Rows lie near named flat spaces through zero. A row that begins with a name and a colon came from that space; any other row is followed by the name of its block's space that it lies nearest.
q977-q814: [ 269 -128 -337  -16  160    8  -64   62   46  156  216  152  289  132
  180   60  175   34  -58  296   79 -117 -168  -90  -40   43  199   94
 -147 -137 -180  -41  114]
q370-q513: [ 200   29 -107 -246   23  164   91   98  -41 -103  105  -28  215   41
  101  260  411   31  -69  191  185 -242  297 -179   -2  -28  173  220
 -202   34    7 -197 -132]
q977-q814: [-237 -172   97  154   61 -197  186 -174  -50   45   38   -4  116  258
   92  230  -31  234  206   46   91 -205  192  -37   51  -12  181  -31
 -329 -159 -126 -178  -22]
q307-q606: [ -26  199 -190 -112  -42  209  309 -143 -116   53  198   -1    1  -57
  321  172  146 -104   -5   -5   51 -102  136  -77 -158 -176   75  239
 -155 -162  134 -116   67]
q977-q814: [ -15   20  166   37   11   51  134 -191 -217   58   -1   30 -233  127
 -233   42  -24  -83   32 -152   39  -73   57  311 -140   -5  -49  -40
  105 -161  266 -171   21]
q977-q814: [-386  271  397  247  257   28  176 -441  -88   93   74 -132   86  220
 -376 -142 -227  150  352 -321   86 -265  466 -327  -50   16 -117 -343
 -397    8  241  119   62]
q370-q513: [ 181  148   58  -17 -235  -25  -79  258   12   73  -18  -23   71 -106
  273  385  247  -45 -228 -163   -6  283 -364   52  163  107    5  276
   45   -1 -101   48 -224]
q113-q573: [-224  -55 -383  162  199  244  -49 -169  -37  310  118  264  320  117
  215 -215 -100  116  210  207  174 -179  -36 -437 -116   40  291 -248
  -31  -33 -107  100  211]
q113-q573: [ -87  -24  387  200 -358 -134  163 -292   -6  -96 -392 -316 -606  -71
  -13 -121 -181 -203   51 -204 -519  181 -141  469   60   37  -27  184
  283 -164   72  103  -36]
q977-q814: [ 134 -223 -183 -333  180  278 -345  317 -445  107  223  363   81  205
   52  -67  425 -187 -178  200  189  198 -452  237  -76   96  292   54
  479 -242  -38 -299    0]
q113-q573: [-221  -71  -95  117    1   18  -36 -131   21  107 -165  136  122  208
  226   -1 -188   89  124  155  -62  -79 -113  -13   -5  -12  241   17
  -18 -192 -235  -86  117]
q977-q814: [-215 -285  234  119  234  -47   75 -233 -202   38  -33    6   48  492
 -148 -151 -137  273  264  135   75 -302  234  197   34   -2  233  -82
 -117 -299   38 -221   69]
q370-q513: [  55  194 -216  169 -120  -42  146 -108   87   62  126  190  165  -75
   57  122 -249  122   13 -125  271 -196  -85  -65 -104 -121  -91  -49
 -286   11   33   58  200]
q370-q513: [ -67  269  316 -152  144   62  -74 -249  -49 -287  -29 -154 -199   35
 -414 -406 -151 -184  116 -138 -192 -227  236  117 -111  -43 -109   60
  -93 -158  132   13  284]
q370-q513: [ 243  235 -165 -270 -121  119  -38  338  -64   23  142  165   96 -160
  204  491  280 -107 -320 -106  235  121 -186  133  -54  -34  -84  312
   42  -31   61 -210 -108]
q307-q606: [ 160 -133  225 -163 -110  -92 -135  158   91 -372 -233 -223 -272 -128
 -313 -348  -24 -119 -103   57 -258  187   49  195  124  -49 -196  -40
  274  243   23  100 -126]
q113-q573: [ 217  270  238  236  258 -175   67  -52  212  166  214 -191  212   -6
 -540   45  -13   34  -23 -303   36  158  210 -433   34   65 -544 -490
 -374  447  230  367 -232]
q113-q573: [ 147   31 -130   60   75  210  -79  -49    9   49   86   16   15 -145
 -234 -443  -42  -25   37    7   98  -81   37 -220  -65   55  -66 -252
  143  231  211  298  104]
q307-q606: [ -72  -52   22  -42  144  150 -210   16 -132  120   72  -57 -148  -41
   65 -398   95 -203   17   12 -256  257 -253   -9   10  139   95    1
  345 -118    1  190   79]
q977-q814: [ 282  181  178 -120  102  234 -290   56    2  -76 -168   -9  -96  -52
 -670 -320   59 -241 -129  -89  -35   64   58  -25  -86  132 -266 -298
  341  328  263  137  -87]
q307-q606: [ 126 -100  217 -191 -138 -151  159  -41  -17 -361 -145 -185   12  321
  258  206   72  174    3  233 -114 -375  160  477  152 -155  313  689
 -348 -492 -200 -385   71]
q307-q606: [  80  -29  142  -39  180  -67 -244  135  116   20  -71  -78  120   69
 -190   39  138    8  -35   53  -83   41   56 -128  102  199  -20  -58
  -10   99 -116   38 -127]
q307-q606: [ 339  -22  147  296  -52 -179  -75  -74  149  113 -134  -28  -69   70
 -348  -46 -208   77  -57 -115  -30  -62 -199  279   42  163 -162  -88
   16   17  100  173   34]
q977-q814: [ 124  241 -135  350  242  226   41 -212  -42  370  251  331  652  261
 -454   80  -33  319  165 -131  695 -420  207 -660 -124  100  -46 -650
 -436  351  241  166  -16]
q977-q814: [ -77 -173 -192   22  -31  -25  -59   34  180  -22 -146    7  -94 -228
   -7  -56  -72   27   52  144   -9 -100  173 -131  -32   84   31 -121
  141  205  -60   51   23]
q113-q573: [ -42  327  431    4 -172   62   14  -28  -92  -39  -92 -264 -398 -254
 -184  -26   27 -221  -77 -493 -192  271  -37  168   43  100 -280   87
  229   56  319  193 -135]
q977-q814: [-344   -7   59  267  240 -168  127 -245  100  160   46   36  219  184
 -171   90 -248  230  269  -55  123 -169  337 -365  -39   -4  -79 -422
 -382  114  -41   16    6]
q307-q606: [ 443  -32 -378 -116 -365  -49 -232  444  303 -204 -170  199  185 -351
   39  186   80    4 -319  165  204   78 -284  -93   82   -2  -81    3
  136  457 -231   82 -121]
q307-q606: [  91  206  143 -240  -12  235  -15  -39 -274  -87   50    3 -326  -61
 -229 -126  138 -350 -122 -188  -75  107  -65  314 -179  -39 -120  104
  309 -132  305 -119   52]
q307-q606: [ 250    7  232 -203   85  -96 -283  103   12 -279  -92  -44  -46  161
 -320 -222  -12 -104 -109   72 -170  -36 -134  352   51   19  -43  173
   36 -165 -103  -89  122]
q370-q513: [-179 -354 -241   84   -7 -171    5  141  204   44 -185  121   53  -31
  165  159 -254  302   54  243  140 -113  168   36   41  -21   51  -99
   49  104 -147 -144  -27]
q370-q513: [  75   -3  168  -90   52 -147  -46  123   90  -93  -46 -103   99   86
  -29  299  129  121  -45   21   27 -130  178   67  112   78   18  207
 -214  -60  -92 -157 -108]
q977-q814: [ 211   30  -88    1   40   28   56   22  -45   47  214   55  252   90
   22  131  207   83  -28   43  210 -137   -4 -146   13    8   82   32
 -243    1    1   -7  -25]
q370-q513: [ 258 -144  -86  -70  -49 -156 -107  199  -67   32  119  106 -101   11
   96  109  107 -130 -211   35  -72  242 -465  400    5   21  -13  180
  169 -201  -99 -100   29]
q113-q573: [   3  149 -127  -55  123  103   64  -47   -1  -59  189  126  502  165
  -57   90  154  119   86  110  300 -221  239 -558  -23 -121   73 -216
 -451  206 -109  -29  -45]
q370-q513: [-515 -103  -40  -15   14   90    6 -239  -23 -190 -188   33   18   85
  117 -364 -242   61  316  200  -96 -193  239 -257  -24 -132  272 -141
  -24  -26 -224  -38  189]
q370-q513: [ -18   64  160  170  -44 -140   -6   75  190  126  -97 -191 -137 -241
 -113  133  -42    4  -46 -242 -108  235   59 -112   95  159 -283 -152
   75  282  109  244 -223]
q370-q513: [-205 -216 -140   12  134   27  135 -158  -26  -28   -6   77  101  194
   78  -96 -155  223  208  260  134 -358  325  -34  -63 -118  211  -41
 -153 -125  -36 -189  149]
q307-q606: [-167 -293  156  176 -186 -285  224 -165   76 -146 -172 -250 -679 -324
 -193 -236 -350   -5  118 -151 -218   14  210  422  -26  -17 -231  -99
  270   70  254   97   63]
q113-q573: [-321 -197 -248  275  -43 -195  248  -65  272   88    4  -38  143 -229
  134  117 -146  236  205   72  117   16  358 -634   44  -60  -88 -487
 -230  512 -116  210 -181]
q977-q814: [-130  -69  -69  293   54 -246   40    5  117  198  105  135  336  144
  155  238 -226  369  108  -42  249 -100  -77 -143  106   22   27 -123
 -365  -30 -169   39   33]
q307-q606: [  80  328  191  112  -36 -202 -173  235  164  174   72  -50    4 -279
 -124  378   24  -69 -195 -474   16  351 -246  -75   89  222 -396  -56
  -40  197   44  226 -174]
q977-q814: [-273 -166  441   -1   11 -281  113 -184   22 -245 -246 -340  -84  403
  221  -55 -116  104  178  157 -492    9  115  263  237 -122  209  348
 -251 -407 -325 -161  -25]
q307-q606: [ 399  100 -110 -206  -52   28 -197  447  175  -55   67  -62  438  -19
  339  255  386   69 -284  175   24  169 -218 -225  259   38   77  354
 -166  106 -276   85 -234]
q307-q606: [-133 -300 -350  -49   26  201 -120  -96 -296  117   89  321 -105  110
  334 -281  -22  -40  111  270   73 -208 -345  311 -156   48  519  200
  327 -501 -113 -200  413]
q307-q606: [-456 -170 -119  160   15 -157  156 -192   -6   45   -9  162   22   53
  132  150 -269  220  261   30  184 -260  209  -73  -82  -56  149 -159
 -193  -92 -124 -185  152]
q370-q513: [ 192 -129 -180 -144 -191   73  -40  147   27 -168 -191  152   38    3
   42  121   30   76 -112  225  179 -211   14  204  -12  -62  145  161
  113   21  -57 -229   -3]
q113-q573: [ 128  -59  354  287  119 -235  104 -160  108   59  -62 -204   47  250
 -402  -20 -144  208   92 -102  -38  -77  195   33  122   64 -199 -228
 -251  100  130  129 -147]
q307-q606: [ 185   25  259  144  -42  -71 -123  -14   85   44 -190 -141 -130   11
 -291  -62  -20  -53  -57 -128 -169  108 -105  125   87  184 -130  -68
  141   94   74  170 -117]
q977-q814: [  60   69  230   47  -34 -100    4   34  107 -125 -172  -70   72   85
 -346   34 -102   60  -36  -85   10   91  141  -71   81  -70 -263 -258
  -78  304   45   41 -224]
q370-q513: [-663 -313 -120 -225  149  -18 -105   79 -114  -88  -37   51  130  240
  797  -75  -61  174  225  397 -195  -17  -18   15  140 -115  574  417
  -27 -542 -540 -318  200]
q113-q573: [-214  -60  612  -87  105  -65 -174 -134 -282 -100 -213 -166 -177  515
   67  -20    7   64  131  -38 -289 -176 -100  662  169  164  398  590
   10 -795 -136 -339  143]
q113-q573: [-136   84  -50  191  122  -21  132 -173  101  161  -65  153  318  254
 -132  231 -198  190  119   28  196 -166  237 -280  -78  -86  -72 -333
 -311  137  -25  -95  -65]
q113-q573: [ -23  -72 -224 -113  171  323   -1 -178 -325  133   99  344  148  370
   86   -4   71   47  101  242  290 -459   14  205 -228  -18  435  163
   21 -465   52 -405  292]
q977-q814: [   6 -120  -54    8  317   41  -41   39  -93   80  245  143  405  258
 -230  -50  113  224  106  128  354 -168  218 -349    7    4   41 -357
 -235  158   25  -41  -68]
q370-q513: [   2 -406 -346   97 -182  -78  197  -17  120  -43 -107   61  126   35
  400  120  -30  313  106  408  149 -333  146  -26   70  -77  366  134
 -127  -20 -214 -129   22]
q113-q573: [ 244 -135  230   57  185 -187 -101   74  -66  160  183 -206   -7  256
  126  -71  191  -38  -90   24 -329  284 -389  284  190  142   58  276
  -20 -365 -103  102  -41]
q113-q573: [-200  147  221  -23   15   45   11  -75 -111   16  -56  -37  -43   92
   14  130    8  -13   55 -161  -24  -14   66   58    6   32   37  101
  -35 -155   36 -108  -23]
q370-q513: [ 272   62 -192   42 -292   14   -3   80   30   -2   25   78  -70 -227
  120   12   60 -154 -172  -57   -8  175 -403   65  -14  -14  -37   63
  147   93  -25  158   13]
q113-q573: [-261   68  603  203 -241 -452  116 -198  119 -141 -413 -272 -381   85
 -124  397 -265   17   76 -341 -350   50   58  461  133   75 -139  191
 -140 -208 -104 -149 -111]
[ 226  -51 -103  -52  -90  -12 -158  115   -8   40    4   76   58   17
  189  172  240  -79 -121  108  -37   -8 -325  125   42  156  238  282
   50 -185 -209  -64   33] : q977-q814
[  -6 -145   74  -11   38 -132   11  131  -73    5   79   32  130  183
  151  209   25  253   -3   32  175 -104  -14  208  126    3  121  203
 -153 -216  -58 -184  -24] : q307-q606
[-361  193  364  209  -28 -213  235 -300  140  -66 -122 -257 -161 -102
 -214  185 -224  116  239 -338  -46 -206  505 -161   11   41 -192 -123
 -351  105  118   61  -36] : q370-q513
[  96   47  -85  379  -94  -33   34 -156  124  281  -74   74  -45  -71
 -109  -70 -275   25   13 -149    3   70 -236  -12  -51   90 -150 -264
   92  127  114  279   47] : q113-q573
[-162   31 -249  316   58    6   20  -71  126  349  168   62  165 -195
  168  -68  -93   62  115  -92   60  153 -122 -524   -6  112  -43 -356
  -51  245  -37  387    8] : q113-q573
[ 338   79   92 -349 -246   -8 -101  290    6 -292  -89 -118  -33  -73
  246  367  397  -85 -261   71  -59  -76 -106  334  140   52  189  698
  -29 -226 -159 -241  -82] : q370-q513
[-171    2  121  -33  100   26   53 -104   75 -109 -114 -135   -2   -1
 -177  -40  -16   75  146   40   -2 -208  472 -217   -2   12  -10 -117
 -116  153   51  -26  -59] : q370-q513
[  30   32 -299  -72 -120   76  -10  129  -32  122  176   64 -218 -401
  286   31  139 -259 -142  -81  -64  278 -296    3 -108   39  -40   93
  291   18   38  113   59] : q113-q573
[ 143  -83 -174  102  -48   43   85 -125  173  -10 -151   17  361  230
  123   61   62  152   76  353   12 -251  126 -323   59  -49  256  -26
 -282  102 -252    1  -65] : q977-q814
[-102   12  647  276  -51 -263   10 -241  -13   -3 -269 -313 -320  212
 -265  -63 -221   45  120 -304 -345   57  -48  416  172  166  -83   85
   -4 -241   72   90  -49] : q307-q606
[ 291  269  255    7 -168   98    0 -185  -13 -168 -195  -92 -357 -109
 -550 -223 -132 -250  -92 -257 -108  -80    6  331 -136    8 -280  -32
  193   76  347   93   82] : q113-q573
[ 113   25   20 -134 -500   41  -46  133   36 -331 -324  -80 -335 -294
  164 -140  -45 -196 -174  -23 -227  216 -298  311   87 -106    2  277
  377   71  -69   69  -28] : q113-q573
[ 683  -67   71  -87 -557 -204  -90  113  183 -433 -307 -173 -491 -329
 -146  -55   42 -224 -303   10 -259  -92 -365  733   72   75  -29  529
  256  -68  -26   51  116] : q370-q513
[ -71   99  469   -4   -7 -182  152 -221  -45 -171  -83 -314 -224  176
 -107   44    4  -82   75 -152 -331  -10  146  258   71  -32  -43  235
 -206 -261   12  -83  -27] : q977-q814
[ 107   39 -252 -262 -190  334   18  116  -49 -143 -118   72 -107 -209
  177  -61   91  -86 -119  152  102 -130   91   96  -96 -105  115  243
  283   35  130 -116   43] : q370-q513
[  21  -55   19   51  -52   10   12  -99  -53   18  -94   53 -166   30
  -83  -17 -106   -1   22  -17   19 -146  -22  275  -74   41   52   59
  116 -146   91  -95  113] : q113-q573
[-118  357    3  -76  289  194  239 -215 -309  176  496  131  237  170
 -137  195  250 -139   75 -230  270  -34  195 -371 -240 -128 -109 -232
 -369  -41  240 -124   -3] : q370-q513
[  57  251    0   13 -126  220  -76 -102  -17   57 -127   23 -130 -145
  -69  -68   15 -217  -46 -142  -79   13 -124  -17 -102   96   -5   30
  203   24  105  113   61] : q977-q814
[  64  251   18   16   67  121  100 -143 -182  107  270   66   37   23
 -156  -17  125 -194  -15 -212   74  103  -98 -145 -143  -50 -131 -172
  -86   21  180   72   17] : q370-q513
